Below is a small trained network, with its code and all its weights. Each question gives an input and a class and asks what happens when units are switched off, that is, made to give their printed mean instead of their output.

import numpy as np


def w(rows, s, z=0):
    codes = np.array(rows[::2]) - 128.0
    scale = np.full(codes.shape[1], s)
    scale[-1] = z or s
    return codes * scale


def f(y):
    return y / 2 * (1 + np.tanh(0.7978845608 * (y + 0.044715 * y**3)))


def log_softmax(a):
    a = a - a.max(-1, keepdims=True)
    return a - np.log(np.exp(a).sum(-1, keepdims=True))


def net(x, mask):
    res = np.array(x, float).reshape(1, 3) / 4 @ E
    y = f(res @ A[0][:, :-1].T + A[0][:, -1])
    res = res + np.where(mask, y, B[0][:, -1]) @ B[0][:, :-1]
    return log_softmax(res[-1] @ U[:, :-1].T + U[:, -1])


A, B = {}, {}
E = w([
[131,85,168,209,214,104,112,157,74,47,133,143],'x0',
[147,122,72,187,174,122,92,69,170,99,172,126],'x1',
[165,99,157,56,250,123,116,156,108,203,136,105],'x2',
],0.016)
A[0] = w([
[119,121,114,110,146,122,39,56,201,123,170,98,143],'neuron 1',
[6,189,176,47,124,196,177,122,29,157,1,107,172],'neuron 2',
[126,195,112,77,34,74,72,98,123,73,183,177,80],'neuron 3',
[199,149,112,163,149,216,67,62,171,125,212,152,121],'neuron 4',
[121,129,143,25,165,53,63,119,125,142,164,86,105],'neuron 5',
[156,199,87,50,106,196,180,2,177,242,126,115,5],'neuron 6',
[249,140,101,104,195,128,87,148,139,223,88,104,61],'neuron 7',
],0.0066,0.0025)
B[0] = w([
[45,26,126,56,93,43,59,91,134,168,46,125,192],'neuron 1',
[83,110,159,63,140,104,87,137,169,150,67,189,246],'neuron 2',
[187,186,73,124,106,168,151,214,48,101,75,139,204],'neuron 3',
[39,182,56,218,169,5,88,217,123,74,122,191,207],'neuron 4',
[49,146,47,195,144,182,217,180,74,90,144,53,188],'neuron 5',
[200,129,144,76,171,242,42,61,18,36,75,184,246],'neuron 6',
[75,254,68,119,130,128,171,154,122,103,147,179,211],'neuron 7',
],0.0091,0.011)
U = w([
[59,121,123,47,103,2,63,154,149,146,69,173,73],'0',
[190,104,168,177,196,182,100,119,66,78,80,144,133],'1',
[104,223,65,162,80,171,208,190,115,119,122,126,102],'2',
[99,172,147,118,120,124,81,118,166,128,88,87,254],'3',
[225,141,120,129,122,129,147,84,211,203,163,56,47],'4',
[198,105,148,132,98,147,194,55,204,174,192,87,33],'5',
[165,83,130,139,87,167,210,47,168,154,184,39,36],'6',
],0.0092,0.0066)

Each question gives the input, the list of numbers given to net, and the class t.
The units are the neurons (one row each of A and B). Each row of codes is followed by its name. A weight is (code - 128) times the scale printed after its matrix; where a second scale follows, it is the last column's (A, B and U).
mask holds one flag per neuron, in row order. A switched-off neuron (its flag False) gives its mean, the last column of its row in B, instead of its output. The means were averaged over made-up inputs and are rounded, as every weight is.
A unit's drop is (log p(t) with every unit on - log p(t) with that unit switched off) / (log p(t) with every unit on - log p(t) with every unit switched off).
The circuit of an input: a set's keep is (log p(t) with only the set's units on - log p(t) with every unit switched off) / (log p(t) with every unit on - log p(t) with every unit switched off). Starting from all 7 units, units are removed one at a time, each time the one whose removal leaves the highest keep (on an exact tie, the one counted first), for as long as the keep stays at least 0.8.
units of the circuit, in order: the units of the circuit, biggest drop first
top k neurons: the k neurons with the biggest drops, biggest first
drop of u: that unit's drop, to one decimal
input [1,-3,1], class 3: top 3 neurons -> (neuron 1; neuron 4; neuron 6)
input [-1,8,-4], class 0: units of the circuit, in order -> (neuron 1)
input [3,3,3], class 3: units of the circuit, in order -> (neuron 6; neuron 2; neuron 3)
input [-2,-3,5], class 2: top 3 neurons -> (neuron 5; neuron 7; neuron 1)
input [-2,-2,1], class 3: units of the circuit, in order -> (neuron 1; neuron 4; neuron 3)
input [-2,0,1], class 3: units of the circuit, in order -> (neuron 3; neuron 4)
input [3,-2,1], class 3: top 2 neurons -> (neuron 6; neuron 3)
input [-5,6,7], class 2: top 2 neurons -> (neuron 7; neuron 5)
input [0,-3,2], class 3: units of the circuit, in order -> (neuron 4; neuron 3)
input [6,7,6], class 0: units of the circuit, in order -> (neuron 1; neuron 6)
input [-4,8,0], class 0: top 2 neurons -> (neuron 1; neuron 4)
input [6,1,7], class 2: top 2 neurons -> (neuron 7; neuron 6)
input [5,3,-7], class 2: top 2 neurons -> (neuron 6; neuron 2)
input [-3,4,8], class 2: top 2 neurons -> (neuron 7; neuron 5)
input [-2,-1,8], class 2: top 2 neurons -> (neuron 7; neuron 5)
input [5,4,-7], class 2: units of the circuit, in order -> (neuron 6)
input [-3,-1,5], class 2: top 3 neurons -> (neuron 7; neuron 5; neuron 1)
input [2,1,3], class 3: top 2 neurons -> (neuron 6; neuron 3)
input [-7,-5,3], class 1: top 2 neurons -> (neuron 6; neuron 1)
input [1,4,3], class 0: units of the circuit, in order -> (neuron 6)
input [-5,-4,-3], class 1: drop of neuron 6 -> 0.7
input [-4,0,4], class 1: drop of neuron 2 -> 0.0
input [-1,6,0], class 0: drop of neuron 1 -> 0.1
